Each row has a class, written after it.
-14; 2; 19; -18; 36; 8; 0; -14; -14; -14; -36; 2; -1; 22; 3; -46; 46; -27; 5; -60; -4; 17; 51; 20; -16; -1; -51; -33; -42; -41; 23; 42
(123)
-25; -38; -13; -8; -38; -3; -4; -18; -13; 22; 28; 0; 2; -12; -27; -5; -22; -3; 32; -20; -4; 4; 12; 8; 9; 28; -9; 28; -2; -25; 1; 65
(156)
-4; -10; 12; -39; 6; 28; 30; 8; -6; -3; -4; -36; 7; 24; -6; 10; 1; 20; -2; -56; 16; -28; -36; 4; 22; -38; -25; 26; -12; 4; -16; 19
(168)
-8; -16; 32; -31; -32; -16; 13; 6; -18; -17; 5; -16; -4; -46; -19; -24; -7; 13; -7; -34; -60; 7; 14; 11; -10; 10; 24; -18; 13; 55; -16; -21
(125)
-29; -54; -10; 13; -2; 36; -54; 19; 19; 1; -13; 1; -38; 45; 13; -5; -27; -25; -59; 12; -48; -5; -16; -1; 9; -25; 40; 31; -1; 17; -9; 38
(194)
-8; -8; 28; 3; 51; 17; -11; -5; 8; -8; -28; 7; -31; 28; -8; -8; 17; -19; -20; 2; -31; -1; -8; -7; -37; -29; 5; 23; -8; -19; 47; -22
(125)
-54; -21; -73; 8; 15; 5; 50; 43; -41; 1; -8; 3; -10; -3; 23; -12; 0; -56; 34; 11; -12; 33; 55; -12; -27; -5; -21; -68; -19; 18; -14; 42
(163)
-22; 15; 11; 10; 9; 8; 22; 9; -3; -21; 3; -34; 6; -8; 3; 42; -1; 9; -11; 11; -6; 12; -20; -31; -4; -22; 13; 11; 4; 32; -20; 1
(28)
12; -31; 3; -23; -34; -26; 7; 31; -20; -7; 17; 20; 3; -15; 29; 8; -4; 12; -24; 21; -39; -28; 31; -20; 12; -15; 16; -11; 56; 11; 12; -54
(77)
30; -9; 15; 25; -19; -18; 8; -12; 29; 19; 11; -3; 28; -31; -11; -62; -1; -9; -14; -29; -37; 13; 49; 24; -5; 4; 19; -31; 15; 11; -24; 14
(71)
21; -10; 13; -30; 1; -60; 45; -10; -11; 0; 49; -32; 24; -35; 8; 4; -44; 3; 10; -28; -18; -15; -17; 43; 23; -25; 2; 5; 31; 16; -7; -26
(28)
37; 46; -10; 18; 3; 28; 24; -14; 3; -13; -11; 23; 21; 3; -9; 24; 12; -31; 33; 26; 57; 33; -9; 18; -36; 48; -3; 15; -87; -18; 26; 39
(123)
-32; -61; 10; 4; 30; 24; 36; -11; -38; 8; 9; -15; -13; 18; -38; -1; -13; -40; 11; -63; -22; 13; -15; 17; 1; 28; -18; 32; -18; 0; 16; 38
(168)
15; -15; 16; -35; 38; -40; 4; -54; -36; -16; 15; -9; 8; 25; 6; -5; -22; -5; 9; -23; -12; 13; 1; 44; 22; 8; 0; 39; 23; -3; 35; -2
(194)
4; -20; 22; -31; -19; -47; 30; -2; -20; -4; 20; -35; 24; -24; -3; -27; -2; 16; 24; -40; -36; 23; 50; 1; 4; 15; 9; -28; 15; 14; -12; 11
(123)
29; -6; 4; 32; -35; -18; 13; 18; 26; 16; 26; 5; 7; -31; 3; -50; -35; 23; 8; -13; -30; -7; 47; -16; -3; 16; 33; -9; 36; 8; 19; -7
(156)
-27; -9; -51; -38; 18; -23; 34; -26; -37; -15; 13; 6; 28; 15; 1; 44; 10; -13; 16; 36; -8; 53; -39; 10; 16; 0; 21; 2; -44; 37; -53; 60
(71)
-35; -34; -24; 36; 3; 0; -27; -13; 41; 34; 26; -22; -1; -19; -19; 3; 17; -9; 22; 18; -10; 18; 14; -59; -8; -7; -13; 38; -6; -29; -19; 83
(123)
-2; -26; 23; -39; -30; 46; -18; 27; 37; 5; -14; -5; -18; -9; -33; 1; -57; 84; -3; -3; -52; 5; 52; -44; -21; -2; 37; 51; -24; 68; -11; 8
(77)
44; -2; 44; -39; 27; -42; 16; -56; 2; 4; 47; 8; -12; -13; 2; 43; -7; 18; -9; -37; 4; -18; -38; 51; 31; -2; -39; 58; 23; -25; 14; -20
(18)
-24; -39; -41; -45; 27; -3; 54; -6; -21; -30; -3; 58; 9; 1; 8; -12; -9; -15; 50; -33; -72; 44; 27; 5; -1; 40; -47; -73; -23; 30; 25; 40
(168)
8; 62; 60; -18; 14; 27; 3; -27; -66; -32; -7; 18; -6; -5; -36; 92; 24; -10; -16; -11; 19; 26; -82; 57; -27; 40; 5; 69; -38; -5; 50; -74
(125)
-17; 2; -16; -58; -21; -36; 45; -14; -19; 16; 28; -22; 6; -9; 0; 29; 5; 9; -7; -25; -21; -29; -5; -3; 24; -20; -21; -11; 3; 8; -5; 30
(145)
-2; -41; -52; -1; -76; 13; 55; 17; 14; 37; 52; -36; 11; -37; -3; 13; -1; 0; 48; -3; 21; -34; -10; -30; 15; 8; -37; 12; -2; -10; -49; 114
(168)
-28; -65; 9; -4; 23; 46; -9; 22; 7; 8; -6; 16; -51; 15; -33; -8; -61; -23; -49; 7; -54; 4; 11; -2; -5; 7; 43; 71; -51; 52; 17; 13
(77)
64; 86; 29; -23; -30; 64; 60; -4; -16; -54; -4; 17; 41; -16; 5; 34; -5; -9; -4; -26; 58; 20; -54; 73; -15; 46; -4; 44; -58; 58; -28; -9
(194)
25; 23; 18; 8; -12; -31; 20; -30; 9; 14; 16; -35; 27; -25; -8; -8; -17; 16; 32; -24; -4; 23; 36; 21; -9; 21; -7; -24; -9; -17; 18; 30
(28)
47; -17; -16; 30; -32; -2; -41; -29; 3; 26; 31; 12; -7; 4; -30; 37; -6; 29; 3; -35; 24; -36; -21; 2; -1; 21; -11; 52; -9; -26; -6; 58
(145)
-2; -26; 3; -48; -40; 1; 28; 14; -9; 12; 34; -26; -4; 7; -7; 38; -7; 55; -2; -65; -53; -32; -38; -27; 21; -3; 17; 34; 27; 27; -5; -18
(168)
27; -31; -26; 33; -23; -13; 27; -4; -4; 8; 40; -21; -19; -22; 11; 7; -17; -6; -10; 23; -24; -17; 13; -38; -11; -22; 55; -4; 29; 14; -11; 5
(163)
-21; 37; 48; 39; -14; 16; -30; 15; -1; 17; -10; -2; 6; -16; -39; 43; -8; -3; -54; -2; -6; 7; 4; 2; -5; 13; 8; 1; 16; 9; 35; -62
(145)
-41; -56; -34; -29; 10; 6; 1; 29; 13; -3; 25; 16; -34; 17; -8; 5; -59; 32; 4; -2; -55; -1; 10; -52; 17; 3; 28; 59; 5; 60; -11; 27
(156)
8; 38; 31; 7; -23; 29; 20; -34; -36; -26; 11; 16; 39; -2; -21; 87; 53; -34; -25; 21; 31; 36; -40; 24; -5; 39; -13; 25; -7; -11; -26; -1
(71)
9; -47; 15; -5; -16; -8; 39; 18; 37; 12; 3; 0; -37; -22; 7; -28; -33; 33; -2; -16; -96; 3; 42; -25; -32; 2; 47; -25; 21; 49; 3; 6
(18)
-15; -11; 11; 4; -4; -21; 28; 5; 7; 15; 9; -7; 15; -18; -36; -2; -46; -9; -4; 2; -36; 22; 47; -8; -7; 33; 15; -26; 6; 48; 20; -7
(145)
25; -24; 7; -48; 1; -25; 92; -24; -12; -12; 47; -7; 8; -41; -10; -6; -45; 14; 34; -23; -35; -4; 14; 7; 26; 25; -11; 0; 8; 41; 20; 15
(168)
2; -40; -20; -7; -9; -49; -25; -4; -12; 15; 39; 11; -19; -14; 18; 0; -23; -5; -37; -25; -68; -33; -11; 2; 18; -43; 47; -12; 65; 8; 13; -82
(163)
-1; 47; -3; 15; -11; 24; -46; -3; 57; 55; 21; -15; 3; 37; -33; 60; 21; 12; -46; -45; 35; -35; -41; -30; 10; 18; -25; 92; -19; -18; 7; -2
(145)
55; 49; -38; -21; -8; -49; 68; -1; -30; -9; 34; 7; 32; -11; 44; 0; 55; -8; 59; -26; 25; 24; 10; 26; -10; 45; -61; -45; -24; -25; -6; 52
(125)
27; 4; -4; -20; 25; -3; 27; -20; 19; -13; 6; 1; 6; -22; 30; -48; -14; -10; 10; -4; 20; -47; 9; 25; 9; -54; -32; 38; 34; 1; 7; 4
(194)
2; -22; 14; 13; -14; -28; 23; 4; 4; 10; 17; -28; 8; -37; -8; -20; -40; 5; 21; -16; -40; 2; 35; 8; -16; -4; 12; -22; 26; 9; 10; 1
(28)
8; -21; 19; -1; -22; -10; 21; -18; 3; 7; 18; -13; 7; -23; -13; -24; -20; 16; 5; -31; -52; 22; 37; -1; 23; 32; 0; -49; 0; 11; 20; 37
(168)
10; 7; 47; -14; -9; 13; -23; -20; 72; 21; 33; -13; 14; -18; -43; 14; -50; 9; -36; -65; -33; -17; -43; 31; 1; -2; 8; 73; 0; 23; 1; -51
(28)
13; 5; 4; 35; 40; 39; 11; 6; -2; 5; -36; 9; 0; 42; -6; -18; -6; -24; 0; -26; 4; 24; -15; 30; -16; 3; 6; -25; -60; -22; 47; 21
(168)
5; -81; -27; 18; 12; -26; 42; 23; -58; -34; -4; -31; -20; 8; 16; -12; -40; 32; 53; 4; -55; 29; 42; -27; -35; -18; 48; -50; 6; 41; -28; 78
(28)
-38; 37; 14; -6; 15; -33; -15; 16; -6; -17; 7; -17; 18; 5; 20; 38; 29; -2; -41; 33; -10; 41; 7; -38; 40; 8; 11; -19; 7; 22; -2; -32
(123)
-54; -55; 27; -11; -49; -10; -40; 3; -14; 7; 25; -8; -13; -17; -14; 32; 32; -35; -40; 0; -63; -1; -15; -10; 6; -1; -14; -11; 54; -22; -15; 4
(125)
-27; 11; 16; -26; 25; -4; -25; -10; 12; -42; -16; 3; 5; -2; -2; 11; 13; 22; -34; 7; -26; 18; -8; -42; 19; -14; 31; 8; -12; 58; -16; -26
(123)
-73; 11; 6; 35; 13; 29; -3; 29; -3; -19; -17; -18; -5; -7; -7; 61; -8; -30; -35; 67; -11; 36; -11; -41; -5; -4; 18; -3; -8; 39; -2; -5
(28)
7; 24; 2; 12; -34; 30; 66; -6; -6; -37; -18; -11; 40; -19; -8; 1; 31; -14; -6; 31; 1; 42; 18; -23; -27; 23; 43; -36; -31; 66; -63; 44
(71)
31; -21; 9; 22; 11; -6; 55; 23; -7; 19; -4; -13; 9; -11; 7; -80; -11; 1; 23; -47; -47; 31; 89; 5; -41; 10; 13; -38; -16; 4; 15; 31
(77)
-22; -10; -11; -17; 39; -9; -20; -29; -7; 11; -35; 4; -11; 39; -17; -11; 2; -6; -21; -26; -16; -16; -5; 7; -3; -39; 4; -11; -34; -12; 35; 24
(145)
15; -30; -32; 9; -31; -14; 39; 1; -52; -15; 27; -1; 3; -47; 10; 74; -10; 35; 56; 29; 19; 19; -77; 11; -15; -15; 32; 18; -1; 33; -77; 50
(18)
33; -17; 32; 38; -25; -19; 8; -23; 15; 15; 43; 17; 12; -62; -9; -66; -9; -14; -11; -63; -24; -44; 13; 19; 5; -6; 6; 19; 66; -25; 20; -35
(156)
26; -65; -30; 24; 5; -31; -3; -26; -70; -26; 20; 1; -22; 17; 25; 45; 0; 15; 18; 33; -29; 8; -1; -30; -16; -43; 50; -31; 43; -21; -7; 20
(163)
-42; -17; -4; -38; -39; -3; -4; 12; 18; 10; 24; -10; 33; 5; -21; 61; -28; 5; -34; 35; -47; 31; -42; -39; 13; 13; 74; 41; -3; 68; -24; -48
(77)
-72; -13; -4; 35; -21; 23; 3; 32; 3; 0; -11; -46; -6; -23; -4; 32; 3; -28; -23; 54; 0; -4; 1; -52; -7; -32; 14; -4; 16; 18; -22; 25
(28)
25; 67; -4; -3; -27; 30; 78; -18; -35; -31; 2; -2; 55; -19; -3; 78; 46; -15; 77; 48; 76; 68; -8; 0; -48; 53; -35; -12; -73; -27; -13; 73
(123)
39; 0; 0; -24; 13; -49; -10; -53; -16; 0; 43; 17; 15; -8; 11; -10; -1; 46; 32; -50; 10; -23; -8; 21; 36; -17; -27; 36; 36; -50; 20; 11
(156)
-12; 23; 21; -86; -9; -37; -37; -61; -8; 18; 17; -21; 18; 24; -31; 51; 11; 61; -25; -85; -22; -17; -41; 18; 43; -16; -17; 32; -5; -4; 1; -5
(145)
-31; -21; -61; -11; -1; 0; 30; 28; 17; 21; -3; -8; -12; 12; -11; 15; -26; 19; 27; 23; -15; -10; 29; -61; -20; -4; 7; 8; -21; 46; -4; 57
(145)
6; -29; 11; -36; -44; -46; 16; -54; -51; -8; 38; -18; 3; -7; 4; 33; 13; -15; -15; -4; -34; -10; 17; 4; 15; 0; 20; -40; 50; -28; 15; -18
(163)
-44; 15; 14; -13; 4; 61; 43; 45; 11; -13; -12; -24; 10; 4; -10; 33; 6; 8; -25; -27; -15; 14; -31; -36; 8; -10; -10; 13; -17; 59; -29; -8
(168)
-47; 48; 10; 9; 7; 80; 28; 13; 26; -18; -27; 3; 39; -19; -30; 25; 16; -53; -51; 19; 11; 57; -56; 24; -12; -16; 14; 13; -77; 70; -81; 20
(71)
-24; -36; -25; 13; 55; 33; 0; 43; 17; 18; -29; 6; -43; 27; 9; -63; -24; -4; -18; -53; -54; -5; 10; 1; 5; -36; -4; -20; -45; 16; 23; 41
(168)
-55; -55; -37; 1; -37; 15; -30; 1; -11; 15; 26; -11; -47; 6; -30; 61; -25; -3; 4; 4; -32; 7; 1; -30; 4; 59; 0; 52; -36; 18; -11; 98
(28)
-23; 21; 27; -45; -23; -17; 12; -20; -5; 3; 8; -33; 42; 14; -25; 35; 26; 9; -43; -33; -23; 2; -41; -2; 15; -2; 55; 46; 25; 45; -30; -73
(71)
